Moves between objects:
* | + $ ~ @ * §
z386 | z166 z172 z674 z42 z766 z808
z235 | z544 z174 z694 z409 z753 z160
z949 | z97 z356 z727 z456 z910 z231
z526 | z163 z300 z559 z808 z197 z28
z507 | z502 z765 z759 z111 z262 z714
z656 | z557 z111 z39 z443 z964 z341
z261 | z262 z557 z542 z276 z656 z203
z174 | z341 z741 z431 z235 z725 z286
z391 | z833 z748 z500 z217 z432 z254
z469 | z695 z456 z14 z780 z19 z295
z172 | z217 z627 z163 z386 z91 z526
z924 | z906 z868 z927 z970 z279 z981
z772 | z780 z190 z900 z133 z264 z403
z599 | z493 z221 z557 z714 z49 z656
z166 | z859 z217 z226 z604 z172 z674
z868 | z766 z559 z993 z924 z28 z856
z502 | z764 z418 z288 z104 z765 z759
z262 | z765 z509 z599 z169 z557 z542
z356 | z709 z160 z730 z949 z122 z664
z217 | z403 z391 z796 z166 z627 z163
z657 | z949 z910 z231 z19 z554 z186
z554 | z910 z695 z755 z885 z469 z76
z604 | z936 z166 z404 z559 z386 z65
z927 | z808 z993 z279 z418 z856 z984
z910 | z356 z122 z664 z657 z695 z755
z790 | z821 z783 z949 z608 z727 z657
z105 | z420 z97 z790 z695 z949 z672
z104 | z752 z502 z898 z557 z507 z70
z730 | z919 z629 z122 z727 z609 z695
z809 | z276 z443 z89 z431 z990 z586
z65 | z404 z674 z906 z84 z808 z924
z279 | z868 z28 z856 z829 z184 z752
z341 | z39 z824 z175 z544 z741 z431
z755 | z664 z608 z469 z186 z14 z190
z42 | z604 z386 z65 z28 z906 z74
z906 | z386 z766 z808 z374 z868 z927
z404 | z305 z226 z386 z197 z674 z906
z695 | z122 z105 z608 z554 z456 z14
z509 | z981 z752 z221 z262 z104 z49
z169 | z507 z262 z714 z964 z261 z415
z84 | z197 z65 z374 z856 z74 z970
z92 | z186 z76 z772 z748 z900 z119
z76 | z755 z14 z190 z92 z295 z264
z370 | z107 z186 z889 z833 z92 z133
z305 | z720 z587 z166 z300 z226 z386
z898 | z187 z288 z507 z49 z759 z169
z14 | z608 z672 z19 z76 z107 z322
z796 | z269 z500 z627 z226 z254 z91
z226 | z587 z796 z172 z404 z163 z766
z964 | z111 z169 z824 z26 z276 z741
z443 | z261 z656 z203 z809 z26 z544
z824 | z70 z714 z276 z341 z415 z809
z741 | z824 z415 z809 z174 z89 z518
z269 | z264 z894 z391 z587 z500 z627
z133 | z889 z772 z682 z500 z119 z859
z829 | z924 z279 z981 z288 z984 z509
z727 | z783 z730 z910 z672 z664 z554
z184 | z28 z374 z764 z984 z970 z502
z264 | z190 z322 z833 z119 z894 z391
z160 | z694 z286 z629 z356 z420 z609
z518 | z809 z990 z586 z286 z636 z409
z254 | z500 z720 z936 z163 z305 z604
z587 | z119 z269 z217 z305 z796 z172
z993 | z526 z197 z28 z927 z84 z184
z107 | z672 z231 z885 z295 z186 z889
z748 | z370 z92 z133 z391 z682 z720
z783 | z409 z919 z356 z790 z730 z910
z322 | z19 z885 z370 z264 z889 z748
z682 | z92 z900 z119 z432 z403 z587
z190 | z469 z19 z295 z772 z322 z833
z720 | z133 z119 z859 z254 z587 z166
z91 | z627 z936 z300 z766 z604 z197
z28 | z559 z42 z84 z279 z374 z764
z672 | z790 z727 z657 z14 z231 z885
z780 | z554 z469 z76 z889 z190 z900
z431 | z175 z809 z725 z694 z518 z334
z609 | z629 z821 z105 z664 z790 z456
z900 | z76 z295 z264 z682 z833 z269
z432 | z748 z682 z720 z627 z859 z305
z49 | z221 z898 z111 z542 z70 z964
z286 | z431 z518 z334 z160 z139 z821
z664 | z730 z609 z695 z231 z608 z469
z627 | z391 z432 z254 z172 z936 z300
z559 | z91 z604 z197 z868 z42 z84
z122 | z160 z420 z609 z910 z105 z608
z119 | z772 z264 z403 z720 z269 z217
z542 | z599 z49 z656 z415 z39 z26
z608 | z609 z790 z456 z755 z672 z19
z752 | z856 z764 z187 z509 z502 z898
z19 | z456 z657 z107 z190 z885 z370
z374 | z42 z906 z74 z184 z924 z418
z636 | z990 z950 z235 z139 z694 z919
z300 | z254 z305 z604 z526 z404 z42
z139 | z518 z636 z409 z420 z709 z783
z725 | z741 z89 z518 z753 z586 z139
z420 | z286 z139 z821 z122 z97 z790
z984 | z279 z184 z752 z493 z187 z104
z456 | z105 z949 z672 z469 z657 z107
z950 | z26 z175 z174 z636 z431 z753
z764 | z84 z74 z970 z752 z418 z288
z415 | z714 z542 z443 z741 z203 z990
z295 | z14 z107 z322 z900 z370 z894
z97 | z139 z709 z783 z105 z356 z727
z759 | z288 z493 z262 z70 z599 z261
z26 | z656 z964 z341 z990 z175 z174
z70 | z898 z759 z169 z39 z714 z276
z674 | z226 z163 z766 z65 z526 z868
z418 | z74 z927 z829 z502 z981 z493
z493 | z829 z984 z509 z759 z221 z557
z808 | z674 z526 z868 z74 z993 z279
z970 | z374 z924 z418 z187 z829 z765
z629 | z753 z334 z420 z730 z821 z105
z919 | z235 z753 z160 z783 z629 z122
z221 | z984 z187 z104 z599 z898 z111
z889 | z885 z780 z92 z894 z772 z682
z766 | z172 z91 z526 z906 z559 z993
z334 | z725 z586 z139 z629 z409 z97
z163 | z796 z254 z91 z674 z300 z559
z694 | z950 z431 z753 z709 z286 z629
z885 | z657 z554 z186 z322 z780 z92
z288 | z970 z829 z765 z898 z493 z262
z500 | z894 z133 z432 z796 z720 z936
z557 | z509 z104 z49 z261 z111 z39
z709 | z636 z694 z919 z97 z160 z730
z231 | z727 z664 z554 z107 z755 z780
z186 | z231 z755 z780 z370 z76 z772
z981 | z927 z856 z984 z765 z752 z221
z197 | z300 z404 z42 z993 z65 z374
z39 | z49 z70 z964 z203 z824 z175
z175 | z964 z276 z741 z950 z809 z725
z859 | z682 z403 z587 z936 z217 z226
z276 | z169 z261 z415 z175 z443 z89
z111 | z104 z507 z70 z656 z169 z824
z74 | z65 z808 z924 z764 z927 z829
z187 | z184 z970 z502 z221 z288 z507
z544 | z203 z341 z950 z586 z174 z694
z586 | z89 z544 z636 z334 z235 z709
z403 | z900 z833 z269 z859 z391 z796
z821 | z334 z409 z97 z609 z783 z949
z714 | z759 z599 z261 z824 z542 z443
z833 | z295 z370 z894 z403 z748 z500
z765 | z418 z981 z493 z507 z509 z599
z856 | z993 z84 z184 z981 z764 z187
z990 | z443 z26 z544 z518 z950 z235
z203 | z542 z39 z26 z89 z341 z950
z936 | z432 z859 z305 z91 z166 z404
z894 | z322 z889 z748 z269 z133 z432
z753 | z174 z725 z286 z919 z334 z420
z89 | z415 z203 z990 z725 z544 z636
z409 | z586 z235 z709 z821 z919 z356

The rows follow the links: the fewer symbols apart two objects are, the more alike their rows tend to be.

Named rows; a name shown again gets a slightly different row:
z139 -> (-12, 27, -25, -7, 15, -14, -13, -15, 14, -4, -11, 25, 38, -12, -8, 18, -7, -21, -3, 3, 33, 2, 0, -18, -1, -39, 10, 18, 25, 9, 12, -17, -5, 1, -12, -39, 21, -5, 12)
z341 -> (-5, 20, -5, -30, 1, -2, -18, 9, 6, -39, 2, -6, -3, 24, 2, 2, -18, -5, 22, 25, -4, 8, 0, -29, -50, -35, -4, -16, 15, 0, 4, -21, 1, -23, -1, 3, 10, -3, -25)
z187 -> (29, -12, 6, -35, 3, 3, 26, 25, 16, -25, 4, -4, 11, 7, -1, -39, -40, 9, -1, 0, -23, 0, -30, 6, -12, -16, 4, 15, 1, 8, -1, 16, -3, 7, 4, 32, -19, 23, 8)
z431 -> (-2, 23, -15, -30, 0, -8, -10, 10, 5, -29, -11, 25, 21, 7, 5, 2, -17, 9, 2, 18, 19, 16, -9, -36, -22, -56, 10, 0, 12, 6, 16, -27, -2, 3, -23, -5, 16, -9, -7)
z990 -> (-2, 19, -7, -32, -2, -7, -13, 14, 4, -38, -5, 12, 7, 17, 8, 1, -20, 8, 13, 22, 8, 16, -6, -38, -37, -51, 4, -12, 10, 4, 11, -27, 0, -7, -16, 2, 13, -7, -16)
z374 -> (7, -6, 4, 0, 8, 20, -3, -6, 5, -9, 19, -46, -15, 26, -19, -27, -1, 11, 15, -5, -50, -13, -23, 20, -14, 29, -3, -2, -8, 1, -6, 24, -20, 9, 23, 26, 0, 3, -12)
z119 -> (-8, -37, 26, 28, 15, 2, -7, -10, 5, 17, 18, -23, -21, 0, -5, 12, 16, 21, -1, -25, -8, -17, 18, 9, 44, 30, 2, -22, -26, 6, -8, 2, -12, 8, 8, -20, -17, -10, 15)
z894 -> (-15, -23, 12, 36, 17, 2, -14, -21, -1, 26, 12, -19, -11, -2, -12, 16, 28, 19, -3, -25, -4, -15, 12, 9, 46, 29, 6, -15, -20, 4, -4, 3, -17, 18, 4, -24, 0, -17, 13)
z231 -> (-13, -7, 11, 14, -22, -8, -8, 9, -24, 13, -11, 28, -19, -11, 29, 28, 21, 18, -9, 7, 35, 17, 31, -23, 19, -7, -1, -28, -17, -9, 4, -29, 19, -1, -24, -8, -1, -20, -7)
z919 -> (-15, 21, -21, -1, 19, -15, -16, -19, 15, 0, -7, 20, 33, -13, -10, 25, -2, -28, 1, 2, 31, -5, 10, -15, 0, -31, 7, 15, 27, 8, 7, -18, -5, -8, -5, -49, 17, -5, 12)
z720 -> (5, -48, 38, 15, 2, 0, 9, 11, 1, 13, 13, -13, -28, -6, 10, 2, 5, 25, -4, -19, -6, -11, 20, 11, 41, 26, -1, -23, -32, 3, -12, 4, 2, 1, 3, -1, -32, 0, 16)
z656 -> (-4, 30, -18, -20, 6, 2, -11, -8, 11, -23, 2, -15, 7, 14, -12, -3, -13, -42, 21, 19, -12, -6, -5, 2, -54, -8, -10, 12, 32, -4, -5, 4, 2, -32, 20, -3, 13, 13, -18)
z409 -> (-13, 24, -23, -5, 17, -16, -13, -17, 15, -3, -11, 24, 37, -13, -9, 19, -5, -23, -2, 3, 31, 1, 4, -18, 0, -37, 9, 18, 26, 9, 11, -16, -5, -1, -10, -43, 20, -4, 14)
z186 -> (-14, 4, -6, 30, -16, 1, -7, -8, -29, 33, -16, 26, -3, -13, 13, 21, 35, 23, -19, -7, 26, 16, 9, -10, 34, 4, 5, -9, -18, -9, 11, -14, 4, 28, -23, -6, 15, -25, -2)
z608 -> (-16, -10, 19, 10, -15, -12, -12, 8, -15, 5, -5, 20, -22, -8, 27, 32, 14, 6, 0, 9, 33, 11, 42, -24, 11, -9, -4, -33, -13, -6, -1, -32, 20, -19, -17, -18, -7, -16, -5)
z286 -> (-8, 27, -26, -12, 11, -13, -10, -10, 12, -7, -13, 29, 38, -10, -6, 13, -9, -13, -5, 5, 31, 5, -4, -22, -3, -45, 11, 19, 23, 8, 15, -19, -5, 6, -16, -32, 21, -7, 10)
z755 -> (-13, -3, 7, 19, -22, -6, -5, 7, -27, 18, -13, 30, -15, -12, 27, 24, 24, 21, -13, 4, 34, 20, 25, -19, 22, -5, -1, -24, -20, -8, 6, -25, 17, 7, -26, -6, 3, -21, -6)
z833 -> (-15, -20, 8, 38, 16, 3, -15, -23, -2, 29, 11, -16, -8, -3, -12, 17, 31, 19, -5, -24, -2, -12, 11, 9, 46, 29, 6, -13, -20, 5, -1, 2, -18, 19, 4, -25, 2, -19, 13)
z586 -> (-3, 25, -21, -24, 3, -11, -8, 5, 7, -21, -14, 30, 30, -1, 1, 6, -16, 1, -3, 12, 25, 15, -12, -33, -13, -55, 11, 9, 17, 7, 18, -25, -2, 10, -23, -14, 18, -8, 0)
z74 -> (8, -9, 8, -3, 10, 17, -1, -3, 8, -13, 18, -46, -17, 27, -19, -27, -3, 15, 15, -6, -49, -13, -24, 17, -14, 25, -1, -5, -8, 1, -7, 22, -19, 9, 21, 27, -4, 4, -11)
z900 -> (-18, -11, 1, 40, 11, 2, -15, -26, -7, 32, 5, -9, -3, -4, -12, 18, 34, 19, -8, -22, 2, -9, 7, 8, 45, 26, 7, -9, -17, 1, 3, 0, -17, 26, -1, -24, 9, -24, 10)
z111 -> (8, 31, -24, -18, 4, 0, 7, -8, 12, -12, -6, -1, 24, -2, -14, -12, -19, -46, 7, 13, -7, -5, -15, 14, -42, -5, -7, 33, 36, -2, -3, 18, 3, -20, 19, 4, 9, 22, -4)
z391 -> (-2, -44, 33, 21, 8, 0, 1, 2, 3, 14, 18, -21, -26, -2, 2, 8, 10, 24, -2, -22, -9, -15, 19, 9, 43, 27, 0, -24, -29, 6, -11, 2, -6, 2, 6, -11, -26, -5, 15)
z772 -> (-17, -8, -2, 40, 10, 3, -16, -26, -9, 33, 3, -6, -2, -6, -11, 19, 37, 19, -9, -22, 4, -6, 6, 7, 44, 25, 8, -6, -16, 1, 4, 0, -16, 29, -4, -25, 12, -24, 10)
z403 -> (-6, -40, 28, 26, 13, 1, -6, -5, 5, 17, 20, -22, -22, 1, -4, 11, 15, 22, 1, -24, -8, -16, 19, 9, 43, 30, 2, -22, -28, 6, -10, 3, -11, 6, 7, -17, -20, -8, 16)
z49 -> (10, 31, -25, -20, 3, 1, 9, -7, 12, -11, -7, 0, 26, -2, -13, -15, -19, -46, 4, 12, -6, -5, -19, 16, -39, -6, -6, 36, 36, -2, -2, 19, 2, -18, 15, 6, 8, 23, -3)
z404 -> (14, -3, -3, 20, -22, 15, 27, 2, -23, 32, -9, 4, -6, -13, 4, -21, 17, 3, -19, -10, -12, 6, -16, 34, 14, 44, -5, 18, -10, -13, -4, 31, 11, 21, 5, 37, -5, 10, 0)
z657 -> (-14, -7, 14, 12, -19, -8, -7, 10, -22, 11, -9, 27, -21, -10, 29, 29, 18, 15, -6, 8, 34, 15, 34, -23, 17, -8, -3, -30, -18, -8, 3, -29, 20, -6, -23, -10, -3, -18, -8)
z629 -> (-18, 18, -16, 2, 20, -17, -19, -21, 16, 0, -5, 15, 26, -12, -10, 30, 0, -32, 3, 1, 32, -8, 18, -14, 2, -26, 4, 12, 24, 7, 3, -18, -4, -16, -2, -52, 15, -6, 12)
z104 -> (24, 12, -14, -30, -1, 0, 27, 10, 14, -14, -7, 10, 28, -8, -6, -31, -33, -21, -5, 5, -7, 1, -28, 14, -21, -15, 1, 39, 22, 3, 0, 20, 5, -2, 6, 20, -5, 29, 9)
z984 -> (28, -15, 10, -34, 4, 6, 23, 24, 18, -29, 9, -12, 3, 13, -2, -39, -37, 16, 2, 0, -29, -1, -31, 4, -13, -14, 5, 9, -3, 10, -1, 15, -6, 5, 4, 32, -20, 21, 6)
z507 -> (20, 19, -19, -27, 0, 0, 25, 5, 13, -12, -8, 9, 31, -8, -9, -26, -29, -29, -4, 6, -6, 0, -26, 16, -26, -11, -1, 41, 27, 3, 0, 22, 4, -5, 9, 16, -1, 28, 8)
z766 -> (10, 4, -9, 21, -17, 19, 19, -7, -21, 29, -6, -9, -5, -7, -4, -22, 18, -1, -13, -8, -21, 1, -21, 38, 6, 47, -7, 20, -7, -13, -3, 35, 2, 21, 12, 36, 4, 6, -5)
z752 -> (28, -12, 8, -35, 3, 4, 25, 25, 17, -28, 7, -7, 7, 9, -3, -39, -40, 12, 0, -1, -26, -1, -30, 5, -11, -15, 5, 13, -1, 10, -1, 16, -5, 6, 4, 32, -19, 21, 7)
z809 -> (-3, 20, -6, -34, -2, -5, -16, 13, 5, -40, -1, 5, 1, 22, 6, 1, -19, 5, 16, 25, 3, 11, -2, -36, -42, -45, 0, -15, 11, 2, 8, -27, 1, -14, -11, 4, 11, -6, -21)
z19 -> (-12, 1, 1, 24, -21, -3, -5, 1, -29, 25, -16, 31, -8, -13, 20, 22, 30, 24, -16, 1, 31, 18, 15, -15, 27, -1, 4, -16, -19, -8, 10, -20, 12, 19, -25, -3, 10, -24, -5)
z783 -> (-23, 8, -2, 5, 17, -19, -22, -19, 14, -1, 1, 9, 10, -11, -4, 38, 4, -32, 9, 2, 30, -10, 34, -14, 2, -17, -1, -4, 19, 5, -4, -22, 1, -30, 1, -55, 6, -5, 10)

Each walk starts at a row. The symbols on each line, taken left to right, move it on to the next object.
Answer with the object's row; about right is enough.
new walk
(15, -17, 13, -18, 9, 13, 3, 11, 12, -23, 20, -39, -14, 27, -12, -32, -19, 21, 14, -5, -46, -10, -24, 9, -13, 9, 1, -7, -12, 7, -6, 17, -18, 6, 17, 29, -12, 9, -5)
@ ~ $ +: (5, -3, 0, 7, 7, 20, -2, -11, 0, -2, 15, -45, -15, 23, -21, -25, 6, 8, 11, -7, -48, -12, -25, 24, -14, 36, -4, 1, -6, -2, -6, 27, -18, 10, 24, 26, 3, 2, -13)
+ § § §: (29, -1, -3, -36, 0, 2, 29, 21, 16, -21, -2, 5, 21, -1, -3, -37, -39, -4, -5, 3, -14, 2, -31, 9, -15, -18, 3, 28, 10, 7, 0, 18, 1, 4, 3, 28, -14, 27, 11)
new walk
(25, -17, 14, -31, 6, 9, 17, 23, 18, -30, 13, -20, -3, 18, -6, -37, -35, 20, 7, -2, -35, -4, -28, 5, -12, -8, 3, 2, -7, 9, -2, 14, -10, 7, 7, 32, -19, 17, 2)
+ ~ * *: (18, -19, 15, -24, 10, 11, 9, 16, 15, -28, 19, -31, -11, 23, -8, -34, -25, 22, 12, -3, -44, -8, -26, 7, -13, 1, 1, -5, -9, 8, -4, 14, -16, 6, 13, 30, -15, 12, -3)
$ @ $ $: (5, 4, -6, 16, 1, 22, 1, -14, -7, 10, 10, -36, -12, 16, -21, -22, 13, 2, 4, -7, -41, -10, -24, 30, -10, 43, -5, 8, -4, -7, -5, 31, -13, 15, 22, 28, 7, 3, -11)
new walk
(-16, 4, -9, 36, -7, 1, -10, -17, -22, 35, -11, 18, 1, -12, 4, 20, 38, 22, -19, -11, 20, 10, 5, -3, 38, 12, 8, -4, -15, -6, 11, -9, -3, 32, -17, -11, 19, -27, 2)
+ +: (-16, -11, 18, 9, -11, -12, -15, 7, -13, 3, -4, 17, -21, -6, 26, 35, 12, 3, 3, 9, 32, 8, 43, -24, 8, -9, -7, -34, -11, -5, -3, -32, 18, -23, -16, -22, -7, -15, -5)
* * § ~: (-14, 4, -8, 33, -13, -1, -8, -11, -26, 34, -14, 24, 0, -13, 10, 20, 36, 24, -19, -8, 25, 14, 7, -7, 35, 7, 7, -8, -16, -7, 12, -12, 3, 30, -22, -6, 17, -26, 0)
new walk
(-4, 29, -17, -21, 6, 1, -12, -6, 11, -25, 4, -16, 5, 16, -10, -2, -13, -37, 24, 21, -12, -5, -3, -2, -56, -11, -10, 8, 30, -2, -4, 1, 1, -33, 18, -2, 13, 10, -19)
§ * ~: (-3, 19, -7, -32, -1, -5, -14, 14, 6, -39, -2, 8, 2, 20, 7, 0, -21, 7, 15, 24, 5, 14, -4, -36, -39, -48, 2, -13, 10, 3, 10, -28, 0, -11, -14, 3, 13, -7, -20)
* $ * §: (-2, 24, -18, -25, 2, -11, -9, 7, 5, -23, -11, 29, 27, 2, 4, 5, -17, 4, -1, 15, 23, 15, -10, -34, -15, -56, 11, 6, 15, 8, 18, -26, -3, 6, -23, -10, 17, -8, -2)
new walk
(-15, 3, -10, 39, -4, 3, -11, -19, -22, 36, -9, 14, 2, -11, 0, 19, 38, 20, -17, -12, 18, 8, 4, -1, 39, 15, 8, -3, -16, -4, 11, -7, -5, 34, -14, -13, 18, -28, 4)
§ @: (-5, -43, 32, 23, 11, -1, -3, -2, 4, 16, 17, -22, -24, -1, -1, 9, 13, 22, 1, -24, -8, -16, 20, 11, 43, 29, 1, -23, -28, 6, -12, 4, -8, 4, 6, -14, -22, -6, 16)
* * @ §: (16, -7, 0, 20, -25, 13, 29, 6, -22, 31, -10, 6, -8, -15, 9, -21, 14, 4, -20, -8, -9, 6, -14, 33, 18, 42, -5, 16, -13, -12, -4, 30, 13, 19, 3, 37, -8, 10, 2)
new walk
(5, 5, -9, 17, 0, 21, 4, -15, -9, 15, 8, -34, -9, 13, -19, -23, 17, 0, 3, -7, -40, -9, -25, 32, -9, 44, -6, 11, -3, -6, -4, 33, -11, 15, 22, 30, 8, 1, -12)
+ * ~ $: (15, -10, 3, 17, -23, 11, 31, 8, -24, 31, -9, 8, -10, -16, 10, -20, 13, 7, -20, -11, -7, 6, -11, 32, 19, 40, -3, 14, -15, -12, -4, 29, 15, 18, 2, 38, -11, 10, 4)
§ + *: (12, 0, -5, 22, -20, 16, 24, -1, -23, 31, -8, 0, -6, -13, 2, -21, 17, 0, -17, -9, -15, 4, -17, 35, 11, 44, -5, 19, -9, -12, -2, 35, 8, 20, 7, 37, -3, 9, -2)
new walk
(-1, 23, -17, -28, 1, -10, -10, 9, 5, -27, -12, 28, 24, 5, 5, 2, -17, 7, 1, 16, 22, 17, -10, -35, -19, -56, 11, 2, 14, 6, 15, -26, -2, 5, -24, -8, 18, -7, -5)
+ * §: (-3, 26, -22, -22, 5, -13, -9, 1, 8, -17, -13, 32, 33, -3, 0, 7, -15, 0, -3, 11, 26, 13, -10, -31, -10, -54, 12, 12, 17, 8, 17, -23, -4, 9, -21, -17, 20, -8, 3)
+ §: (-4, 25, -24, -19, 7, -12, -9, -2, 9, -14, -14, 30, 35, -5, -1, 9, -14, -3, -5, 10, 28, 12, -10, -29, -8, -52, 12, 14, 20, 9, 17, -21, -4, 9, -19, -20, 20, -7, 6)
